Below is a small trained network, with its code and all its weights. Each question gives an input and a class and asks what happens when units are switched off, that is, made to give their printed mean instead of their output.

import numpy as np


def w(rows, s, z=0):
    codes = np.array(rows[::2]) - 128.0
    scale = np.full(codes.shape[1], s)
    scale[-1] = z or s
    return codes * scale


def norm(h):
    return h / np.sqrt((h * h).mean(-1, keepdims=True) + 1e-5)


def f(y):
    return y / 2 * (1 + np.tanh(0.7978845608 * (y + 0.044715 * y**3)))


def log_softmax(a):
    a = a - a.max(-1, keepdims=True)
    return a - np.log(np.exp(a).sum(-1, keepdims=True))


def net(x, mask):
    res = np.array(x, float).reshape(1, 5) / 4 @ E
    u = 0
    for l in range(2):
        y = f(norm(res) @ A[l][:, :-1].T + A[l][:, -1])
        res = res + np.where(mask[u : u + 10], y, B[l][:, -1]) @ B[l][:, :-1]
        u += 10
    return log_softmax(norm(res)[-1] @ U[:, :-1].T + U[:, -1])


A, B = {}, {}
E = w([
[41,63,194,184,95,43],'x0',
[163,77,93,175,190,91],'x1',
[126,61,90,50,110,128],'x2',
[139,173,116,56,194,46],'x3',
[2,135,44,186,54,100],'x4',
],0.0074)
A[0] = w([
[74,49,89,173,31,140,194],'L0N1',
[73,220,137,69,128,30,107],'L0N2',
[204,154,124,4,70,194,119],'L0N3',
[163,135,190,133,144,224,140],'L0N4',
[202,117,179,230,155,160,250],'L0N5',
[201,201,103,125,158,133,23],'L0N6',
[64,254,80,171,188,89,95],'L0N7',
[28,123,21,187,34,113,161],'L0N8',
[76,158,107,87,110,114,165],'L0N9',
[148,113,130,61,147,103,96],'L0N10',
],0.0077,0.002)
B[0] = w([
[116,129,140,136,183,27,221],'L0N1',
[144,77,136,137,92,173,171],'L0N2',
[90,121,166,107,169,190,218],'L0N3',
[118,143,195,136,45,228,183],'L0N4',
[67,90,120,14,138,165,207],'L0N5',
[152,91,99,122,143,121,161],'L0N6',
[183,43,145,164,126,254,174],'L0N7',
[130,145,138,177,90,99,254],'L0N8',
[175,100,167,170,64,106,151],'L0N9',
[107,113,94,174,122,161,150],'L0N10',
],0.0078,0.0066)
A[1] = w([
[123,120,152,212,161,132,54],'L1N1',
[123,128,45,125,69,204,44],'L1N2',
[71,109,84,141,149,26,116],'L1N3',
[82,250,158,176,101,193,45],'L1N4',
[189,15,55,65,254,130,247],'L1N5',
[132,62,251,132,127,146,122],'L1N6',
[162,115,91,166,162,153,55],'L1N7',
[127,114,222,92,104,112,175],'L1N8',
[77,143,46,87,249,101,196],'L1N9',
[117,132,161,127,115,40,160],'L1N10',
],0.0084,0.0015)
B[1] = w([
[140,102,164,99,195,210,148],'L1N1',
[206,158,155,36,175,186,176],'L1N2',
[224,184,85,186,148,107,196],'L1N3',
[144,63,107,100,157,65,164],'L1N4',
[81,115,92,241,41,3,255],'L1N5',
[169,170,70,99,109,243,225],'L1N6',
[189,19,105,153,90,182,139],'L1N7',
[152,198,60,116,197,213,189],'L1N8',
[35,90,210,143,83,38,158],'L1N9',
[179,174,128,155,128,144,171],'L1N10',
],0.0062,0.0064)
U = w([
[102,171,171,178,124,70,252],'0',
[126,203,193,40,178,255,4],'1',
],0.0095,0.0011)

Each question gives the input, the list of numbers given to net, and the class t.
The units are the neurons (one row each of A and B). Each row of codes is followed by its name. A weight is (code - 128) times the scale printed after its matrix; where a second scale follows, it is the last column's (A, B and U).
mask holds one flag per neuron, layer by layer. A switched-off neuron (its flag False) gives its mean, the last column of its row in B, instead of its output. The means were averaged over made-up inputs and are rounded, as every weight is.
A unit's drop is (log p(t) with every unit on - log p(t) with that unit switched off) / (log p(t) with every unit on - log p(t) with every unit switched off).
The circuit of an input: a set's keep is (log p(t) with only the set's units on - log p(t) with every unit switched off) / (log p(t) with every unit on - log p(t) with every unit switched off). Starting from the 12 units with the biggest drops (on a tie, the unit counted first), units are removed one at a time, each time the one whose removal leaves the highest keep (on an exact tie, the one counted first), for as long as the keep stays at least 0.8.
circuit, biggest first: the units of the circuit, biggest drop first
top k neurons: the k neurons with the biggest drops, biggest first
drop when u is switched off: that unit's drop, to one decimal
input [6,1,3,-6,-4], class 1: circuit, biggest first : L1N6
input [8,-8,-8,1,0], class 1: top 4 neurons : L1N5, L1N6, L1N8, L0N7
input [-4,-2,2,8,0], class 0: top 2 neurons : L1N5, L0N4
input [-8,2,8,-3,7], class 0: circuit, biggest first : L0N4, L0N1, L1N9
input [-4,-5,-8,8,8], class 1: top 3 neurons : L0N7, L1N5, L1N2
input [-5,-8,8,-4,8], class 0: circuit, biggest first : L0N1, L0N8
input [-3,0,8,2,1], class 0: top 2 neurons : L1N5, L0N4
input [6,-1,5,-5,-3], class 1: top 4 neurons : L1N6, L1N5, L1N8, L0N6
input [-7,4,5,-6,4], class 0: top 2 neurons : L0N1, L0N4
input [4,-2,-5,0,1], class 1: top 2 neurons : L1N5, L0N7
input [0,1,-7,5,7], class 1: top 2 neurons : L0N7, L1N5
input [0,-3,8,4,-3], class 0: top 3 neurons : L1N5, L0N4, L0N7
input [7,-4,-5,4,-1], class 1: drop when L1N4 is switched off : 0.0
input [6,6,-4,-5,-5], class 1: drop when L1N6 is switched off : 0.1
input [-5,8,-2,-1,-3], class 0: circuit, biggest first : L1N5
input [-4,5,-5,7,-6], class 0: drop when L1N5 is switched off : 0.8
input [-5,6,-2,1,-5], class 0: drop when L1N5 is switched off : 1.8
